Here is a tiny trained network, its code and every weight. The questions are about switching its units off for an input and a class, where a switched-off unit gives its printed mean instead of its output.

import numpy as np


def w(rows, s, z=0):
    codes = np.array(rows[::2]) - 128.0
    scale = np.full(codes.shape[1], s)
    scale[-1] = z or s
    return codes * scale


def norm(h):
    return h / np.sqrt((h * h).mean(-1, keepdims=True) + 1e-5)


def f(y):
    return np.maximum(y, 0)


def log_softmax(a):
    a = a - a.max(-1, keepdims=True)
    return a - np.log(np.exp(a).sum(-1, keepdims=True))


def net(x, mask):
    res = np.array(x, float).reshape(1, 7) / 4 @ E
    u = 0
    for l in range(2):
        y = f(norm(res) @ A[l][:, :-1].T + A[l][:, -1])
        res = res + np.where(mask[u : u + 14], y, B[l][:, -1]) @ B[l][:, :-1]
        u += 14
    return log_softmax(norm(res)[-1] @ U[:, :-1].T + U[:, -1])


A, B = {}, {}
E = w([
[9,101,4,140,169],'x0',
[119,129,133,114,127],'x1',
[104,23,176,152,1],'x2',
[129,126,129,126,129],'x3',
[128,132,125,133,127],'x4',
[188,133,23,45,66],'x5',
[113,130,140,101,128],'x6',
],0.005)
A[0] = w([
[96,127,161,143,183,170],'L0N1',
[116,103,136,159,174,100],'L0N2',
[27,66,56,142,132,2],'L0N3',
[86,79,173,161,106,75],'L0N4',
[44,114,59,143,149,83],'L0N5',
[61,109,143,169,165,80],'L0N6',
[119,59,173,152,2,83],'L0N7',
[204,142,184,104,133,157],'L0N8',
[144,160,209,139,133,121],'L0N9',
[131,88,156,128,78,102],'L0N10',
[76,13,139,157,15,31],'L0N11',
[108,115,145,158,106,77],'L0N12',
[166,138,69,86,78,150],'L0N13',
[138,99,160,164,145,146],'L0N14',
],0.0097,0.0033)
B[0] = w([
[109,86,151,179,65,183],'L0N1',
[74,111,152,118,98,156],'L0N2',
[151,214,195,98,116,210],'L0N3',
[152,167,141,120,197,182],'L0N4',
[145,76,42,154,184,207],'L0N5',
[69,99,140,153,123,179],'L0N6',
[127,4,77,110,159,255],'L0N7',
[121,156,124,167,52,200],'L0N8',
[155,175,130,146,199,189],'L0N9',
[140,67,113,135,131,185],'L0N10',
[147,254,170,171,73,253],'L0N11',
[135,140,148,112,154,150],'L0N12',
[96,95,85,44,105,202],'L0N13',
[103,160,170,79,151,168],'L0N14',
],0.016,0.0075)
A[1] = w([
[68,171,209,149,81,79],'L1N1',
[57,90,155,120,205,123],'L1N2',
[118,23,254,144,254,77],'L1N3',
[190,70,126,55,185,148],'L1N4',
[109,180,179,190,183,132],'L1N5',
[131,186,102,114,71,3],'L1N6',
[52,92,100,97,115,93],'L1N7',
[122,125,181,205,140,99],'L1N8',
[160,149,172,198,164,144],'L1N9',
[131,122,83,112,65,62],'L1N10',
[97,126,156,220,165,118],'L1N11',
[106,198,166,85,129,109],'L1N12',
[105,169,49,91,65,109],'L1N13',
[152,211,107,38,80,45],'L1N14',
],0.01,0.0038)
B[1] = w([
[151,150,192,70,158,206],'L1N1',
[160,114,95,134,59,186],'L1N2',
[191,176,4,158,105,240],'L1N3',
[119,115,108,64,177,181],'L1N4',
[129,50,165,100,123,254],'L1N5',
[121,171,116,125,40,156],'L1N6',
[119,101,150,203,166,176],'L1N7',
[125,155,152,93,173,226],'L1N8',
[67,153,84,102,183,237],'L1N9',
[122,113,182,97,116,187],'L1N10',
[74,104,189,151,116,240],'L1N11',
[130,102,158,95,129,167],'L1N12',
[181,203,150,138,151,222],'L1N13',
[111,127,126,240,58,194],'L1N14',
],0.022,0.0067)
U = w([
[69,130,217,78,177,207],'0',
[151,146,28,108,192,242],'1',
[159,205,130,162,27,115],'2',
[185,3,116,59,66,2],'3',
[52,19,95,208,121,25],'4',
],0.015,0.0027)

Each question gives the input, the list of numbers given to net, and the class t.
The units are the neurons (one row each of A and B). Each row of codes is followed by its name. A weight is (code - 128) times the scale printed after its matrix; where a second scale follows, it is the last column's (A, B and U).
mask holds one flag per neuron, layer by layer. A switched-off neuron (its flag False) gives its mean, the last column of its row in B, instead of its output. The means were averaged over made-up inputs and are rounded, as every weight is.
A unit's drop is (log p(t) with every unit on - log p(t) with that unit switched off) / (log p(t) with every unit on - log p(t) with every unit switched off).
The circuit of an input: a set's keep is (log p(t) with only the set's units on - log p(t) with every unit switched off) / (log p(t) with every unit on - log p(t) with every unit switched off). Starting from the 12 units with the biggest drops (on a tie, the unit counted first), units are removed one at a time, each time the one whose removal leaves the highest keep (on an exact tie, the one counted first), for as long as the keep stays at least 0.8.
units of the circuit, in order: the units of the circuit, biggest drop first
k most important neurons: the k neurons with the biggest drops, biggest first
top k neurons in layer l: the k neurons of layer l with the biggest drops, biggest first
input [0,4,2,0,3,-7,5], class 1: units of the circuit, in order -> (L1N3)
input [-8,7,2,5,7,-8,-3], class 1: 2 most important neurons -> (L1N3 L0N11)
input [-7,-4,2,6,2,-8,-8], class 1: 2 most important neurons -> (L1N3 L0N11)
input [0,3,6,0,6,-1,-7], class 1: units of the circuit, in order -> (L0N4 L1N3)
input [-7,-4,1,0,-3,0,0], class 1: units of the circuit, in order -> (L0N11 L1N5)
input [0,-3,-8,1,-6,-1,-6], class 0: top 3 neurons in layer 0 -> (L0N7 L0N13 L0N5)
input [0,6,-8,-2,-3,4,-6], class 2: 3 most important neurons -> (L0N7 L0N5 L1N14)
input [-3,5,3,-3,2,5,7], class 3: 2 most important neurons -> (L0N7 L0N3)
input [7,-2,1,4,2,-1,1], class 0: top 2 neurons in layer 0 -> (L0N7 L0N3)
input [-7,5,3,-1,5,0,-8], class 1: 3 most important neurons -> (L0N9 L0N7 L0N13)
input [6,-5,-1,-1,-5,-7,-5], class 4: 2 most important neurons -> (L0N11 L0N5)
input [2,-6,3,4,-6,8,1], class 2: 3 most important neurons -> (L1N13 L1N14 L1N5)
input [4,-3,-2,3,-7,-1,5], class 4: 3 most important neurons -> (L0N5 L0N11 L0N7)
input [-7,7,1,-8,-8,2,-1], class 3: units of the circuit, in order -> (L0N11)
input [5,3,-1,-5,-8,-2,-4], class 4: 3 most important neurons -> (L0N5 L0N11 L0N8)
input [2,-1,0,7,4,-8,0], class 4: 4 most important neurons -> (L0N6 L0N11 L1N11 L1N3)
input [6,2,8,-6,1,1,-4], class 2: top 2 neurons in layer 1 -> (L1N6 L1N14)
input [-8,5,4,6,-3,-1,-5], class 1: top 2 neurons in layer 0 -> (L0N7 L0N9)
input [-5,8,6,8,7,2,2], class 3: 2 most important neurons -> (L0N7 L0N11)
input [-5,-2,1,7,5,6,-5], class 3: most important neuron -> (L0N11)
input [4,0,-1,1,-6,-4,-8], class 4: 3 most important neurons -> (L0N5 L0N11 L0N8)
input [0,-7,-7,-4,5,0,5], class 0: 3 most important neurons -> (L0N7 L0N13 L0N5)
input [-5,-6,8,-7,1,2,-2], class 3: top 2 neurons in layer 0 -> (L0N7 L0N11)
input [-5,-1,1,-5,6,-6,-3], class 1: top 2 neurons in layer 0 -> (L0N11 L0N3)
input [8,-3,7,8,-5,-4,3], class 0: top 2 neurons in layer 0 -> (L0N11 L0N3)
input [5,4,2,-2,-8,1,-5], class 2: top 2 neurons in layer 0 -> (L0N3 L0N5)
input [-8,-7,7,7,8,3,-8], class 3: units of the circuit, in order -> (L0N7)
